Each row, then roughly how far along a hidden order it lies, from 0 to 9:
(in the rows, 100 means zero)
[107 106 110 103  81 113  70 118 115  68  99 119 113  94 121  65  85 151
 101 119 103  90  88 114] -> 1
[ 98  96 107  95  89  91  92 101 149 121  98  91 106 113  98 130  95 134
  98 105  98  91  94 101] -> 4
[105 100  97 105 100 104  96 101 145  65  95 120  91  92 111  87 100 112
  98 113 101  70 102 104] -> 4
[106  87 103 107 115 125 108 100  58 117  94 126  97 111 102  89  88 103
  94 101  99 119  99 104] -> 2
[ 88  95 103  96  82  96  71  95  56  92  90  69 101 113 112 131  92 101
 101  90 101 124 109 108] -> 4
[105  97 107 117  85 149 138  98  32 122  95 158 101 106  98 132  87  51
 109 100 104 117 114 147] -> 7
[103  82 111 103  72  78  71 102 200 133  93  82 109 123  99 110  85 144
  97 109  96  72  97  94] -> 5
[ 95 101 108 103  96  96  96 102 179 141 104  95 112  96 103 115 104 105
  97 100 102  78  98 115] -> 5
[ 88 126 118  97 123 108 132 103 119  96 108 104 109  78 110 111 114 101
  95  83 103  65 107 116] -> 1
[103 104 120 105  95 105  78 104  93 128 100  81 108 114 103 101  99 125
 107 110 106 131 115 121] -> 6
[101 106 126 102  89 106  82 102  86 134 102  74 112 115  95  95 103  68
 107 115 105 140 106 134] -> 5
[ 98 121 129 105 110 102 100 106 124  95 102  81 122  87 108  90  98 114
  99  91 106  54  95 112] -> 3
[ 94  98 110 103  93  96  99 102 162 129 101  87 113 103 103 113  98 118
  97  97 101  84  96 111] -> 5
[103  94 164 106  85 104  96  98 148  76 109  91 107  94 100  42 104 126
  85 119 108 123 107 146] -> 6
[112 111  99 104  92 116  85  97 154  72  94  97  98  86 111  86 100 106
  99 113 102  74 102 113] -> 4
[ 91  93  85  86  81 106  78  93   0 109  89  95 102  93 118  95  99  99
 107 115 101 141 117  64] -> 9
[108  89 104 102 131  93  95 101  59 131  99 106 103 107 111 100  99 169
 104  96 109 117 113  65] -> 2
[ 90 103  93  87  79 116  67  91  41  82  93  73  95 114 105  91 102 110
 101  99 113 121 106  56] -> 4
[106  95 100  89 103  81  84  98 102  98  99  59 105  92 105  79 109  97
  94 114 104 116 101 122] -> 5
[ 98 102 143 101  88 105  93  94 106  84 103  96 105  95 108  63  99 110
  90 106 105 112 107 144] -> 5
[101  83 105 105  77  80  85 101 200 137  97  86 111 113 101 116  93 128
  95 107  99  75  99  80] -> 5
[ 97 100  98  98  87  90 122  96  62  96 100 110  94  91  98 142 104  44
 112 107 103  96 118 147] -> 8
[ 87 113 103 101 108  95  88 107  58 107  98  73 102 116  85 102 105 102
 110 106 108 125 106  99] -> 5
[101 103  98 101 107 102  70 107 130 100  99 136 104 108 108  76  92  97
 102 117 108  49  97 105] -> 6
[ 94 109 122  91  96 119 115  90  92  68 103 124  78  94 105  82 102 104
  87  87 111 105 107 111] -> 3
[ 94 102 127  96  84 112  99  93  96  77 100  94  92 103 103  98 100 114
  95  94 107 101 103 120] -> 3
[102  95  92  98  98 105 109  94  55  95  97 105  90  97 106 107  97  80
 102 103 104 110 119 115] -> 3
[108  93  89 100 128  96  90  95 141 134 106  79 117 111  94  83 100  80
 109 105 107  69 103 111] -> 5
[ 95  83 129 102  70 102  43 100  75 106  94  36 126 118 107  82 100 116
 101 124 100 121 117  96] -> 6
[112  98  99 103 104 109  85 107 109 114 106  69 123 106 103  66  94 139
 108 112 103  93  98 122] -> 0
[113 110 142 104 103  84  77 110 117  49  89  41 117 110 106  72  80 149
  98  92 107  12  90  88] -> 1
[106  91 106  92  97  70  61 108 118 109 103  68 123  93  91  78 115  83
  94 114 102 121  81 143] -> 9
[108  98 112 104 127  86  81 104  76 136 100  85 102 117 107 109  99 167
 108 111 115 136 122  68] -> 3
[ 86  93 106  98  76  99  80  97  61  80  92  52  93 126 103 121  95 105
  97  89 102 116 107 103] -> 2
[106  93  68  89 104 110 128  96  62  88  90  74  78  90 108  97 102  80
  92 106 104 147 115 119] -> 5
[108  90  81  99 109 133 128  95  56 100  90 103  83 102 112  96  92  97
  88 101 102 144 113 101] -> 2
[ 97 104 137 102  79 104  68  95 103  80  99  66 112 100 107  80  97 111
  94 107 105 119 108 140] -> 4
[ 95 114  96  83  81 130  86  88  45  86  97  91  96  97 110  82 105 108
  98 100 111 119 106  46] -> 5
[ 93 111 109 101  98 104  86 100  65 127 100  66 142 115  84  88 107  48
 108 115 109 135  99 113] -> 3
[ 98  98 135  97  81 119  82  94 112  68 104  63 102 114 101  51 107 117
  92 111 110 120 104  90] -> 3
[106  86  88  99 127 107  97  94  72 122 100 105 117 105 100  86 101 116
  99  71 107  98  98  76] -> 1
[107 105  90  81 102  69  74  90  91  86  98  47  96  90 113  72 107 111
  95 114 104 107 121 106] -> 1
[107 107  89 100 103 108  89  91 142  93  95 116  96  95 103 107 105  56
 101 101 106  78 104  90] -> 7
[100 103 117  89  78 122  82  92  60  84 100  88 111  97 107  58 105 137
  98 117 107 133 107  60] -> 7
[ 89 126 117 103  90 107  71 105  66 100  98  54 115 114  85 101 103  97
 113 117 107 128 110 125] -> 7
[ 96  93  87  95  90  97 129  96  56  96  98 111  89  88 100 137 105  49
 110 106 105  97 122 148] -> 8
[115 103 104 103 109 103  93  92 139  99 101  69 107  98  98  94 103 104
 104 111 103  72 104 123] -> 3
[107  92 107  94  97  85  76  98 103 102  99  71 114  93 102  82 107  95
  99 114 104 106  98 127] -> 6
[101 103 143 100  87 108  86  94 109  97 102  97 109  91 110  70 100 119
  91 108 104 114 109 129] -> 6
[115 106 100 103  89 116  89 102 102  95 102  89 119  94 107  88  98 122
 107 108 102 105 100 122] -> 1
[106  82 104  99  98 109  92  94  91 148 110  93 113 113  95  90 104  20
  97  99 102 131  93 130] -> 1
[105  92  90  98 125 112  80  96  65 118  99  96 114 103 101  86  98 134
 101  84 107  99 100  77] -> 2
[ 93  89 114  93  68 112  59  98  81  77  98  33 107 133 101  63 108 118
  97 117 105 132 110  54] -> 3
[ 99 102 111 106  95 123  45 100  98  96  95  89 109 100 113  94  91 198
 101  89 102 113 117 123] -> 9
[107 100  89 100  97 117 101 106  82 101 104 111 108 109 103 105  97  58
 103  95 105 115 100  83] -> 5
[114 105  97 101  96 114  93  97 130  97 101  84 111  99 107  92 101  96
 104 106 104  85 102 112] -> 3
[ 89 103 104  92  81 105  74  93  37 100  91  89 105  95 114 117  94  96
 101  98 105 128 111 108] -> 6
[ 99  95  94 101 102 128  65  92  92 107  99  96 118 100 105  87  93 153
  97  78 100 103 104 117] -> 6
[ 88  87  90  90  74 102  53  98  32 100  90  52 116 116 109  96  99 104
 106 117 101 115 113  63] -> 6
[ 92  89  84  96  84 102  90 100 121 157 100 112 103 120  90 136  94 136
  99 115  91 146  87  76] -> 8
[112  99 110 101 128  82  94 102  39 158 101  76 112 113  94  98 107 113
 109 110 121 128 110  42] -> 0
[103 100  90  96 115 101 103  97  55 146 102  82 113 116  79  81 108  31
 102  99 108 118  86  92] -> 0
[103  91  96  99  95  98 110  97  61  99  96 121  99  95 100 111 101  98
 101 103 102 116 106 134] -> 7
[103 104  94 101 129  94  93 100  36 108  96  83 107 106  97 100 101 174
 107  93 113  98 109  50] -> 2
[ 99 113 123 101  99 103  87 103 157 114 101  80 117  96 105  93  98 124
  99  98 103  72  93 103] -> 3
[100  90  83 102 104 111 135  96  43  95  94 121  79  99 105 118  96  79
 101  99 100 115 117 112] -> 4
[101 106 122 107 109  98  68 105  51 115  98  80 104 108 108 102 101 185
 108 110 109 132 125  97] -> 7
[108 104  94 100 114 102  82  87 165 115  97 100 102  91  99  94 105  41
 104 108 110  41 107  98] -> 9
[104  91 105 101  91  99 100  99  78 113  96 112 101 102 103  90  98  91
  98 104 102 107 102 119] -> 4
[109 105  99 100  91 115  77 108 116  83 100 112 115 100 113  76  91 107
 103 111 106 109  94 105] -> 3
[ 97  92 132  99  88  93  97  96  86  88 102  94  99  97 105  68 104 120
  93 116 105 123 112 115] -> 7
[109 102 105 105 104 106  89  99 133  88  98  91 105  94 106  79 100 129
 103 115 103  73 102 133] -> 3
[103 114 163 107  94 117 111  93 154  71 106 122  96  89 103 105  92 111
  82  80 108  96 102 200] -> 2
[110  94 128 101 103  89  60 101 114 129 101 103 122 107  99  66 101 118
  96 108  99  96  85 118] -> 2
[109 102 107  97  96 106  79  91  82 108  97  84 103  97 109  81  96 105
  96 108 102 107 110 107] -> 2
[117 105 108 103  88 121  90  99 107  88 102  64 117  94 106  80 100 137
 105 109 101 103  99 128] -> 0
[108  99  88  92 109 107 100  92  62 100  94  84  88  94 112  80  95 100
  92 104 104 121 116  90] -> 1
[103  92 101  91  96  79  89 101  92 100  99  67 107  89  99  94 111  83
  99 110 102 123  95 140] -> 8
[110 106 118 104 120  97  64 100  72 132  99  85 115 109 109  95  96 181
 107 104 112 118 119  76] -> 4
[112 108 106 101 101 111  72  93 154 111  99  81 117  93 103  79 101  73
 106 113 108  56 102 109] -> 5
[ 96  96 106  89  94  97 101 102 134 110  99  97  96 114  96 137  97 125
  95 103  97  95  93  90] -> 3
[114  90 128 102 112  79 103 103  68 170 105  92 100 127  98 113 107  54
 107 129 113 162 109 100] -> 1
[ 99  92  90  96 113 108  87  95  67 125 101  90 112 110  89  92 102  72
 100  89 105 112  90  96] -> 1
[ 93  90  94 102  96  86 114 102 200 130 103 106 100 102 101 131 102 115
  92 101 100  81 101 120] -> 4
[110 104  98  98 106 114  75  99 105 125 106  96 127 107 104  84  93  44
 105 103 112  97  95  94] -> 6
[ 91  88 125  99  82 100  86 100 106  77  99  59  93 125  99  84 102 131
  93 103 104 121 107 101] -> 3
[ 98  95  98 101 110 107  85 101  73 121  98  92 108 111  97  97 101 116
 103  94 103 118  99 100] -> 4
[ 89 112 101 101 101 104  87 103  62 100  98  71 110 113  86  95 102  94
 110 104 107 125 104 109] -> 5
[102 103 110 100  63 104  57  94 191 196 103  82 135 101 104 115  97 117
 102 119 101 122  99 115] -> 8
[108 105  84  94  95 120 100  90 104 102  97 125  97  97 101 128 106   0
 101  88 108 103 105  61] -> 9
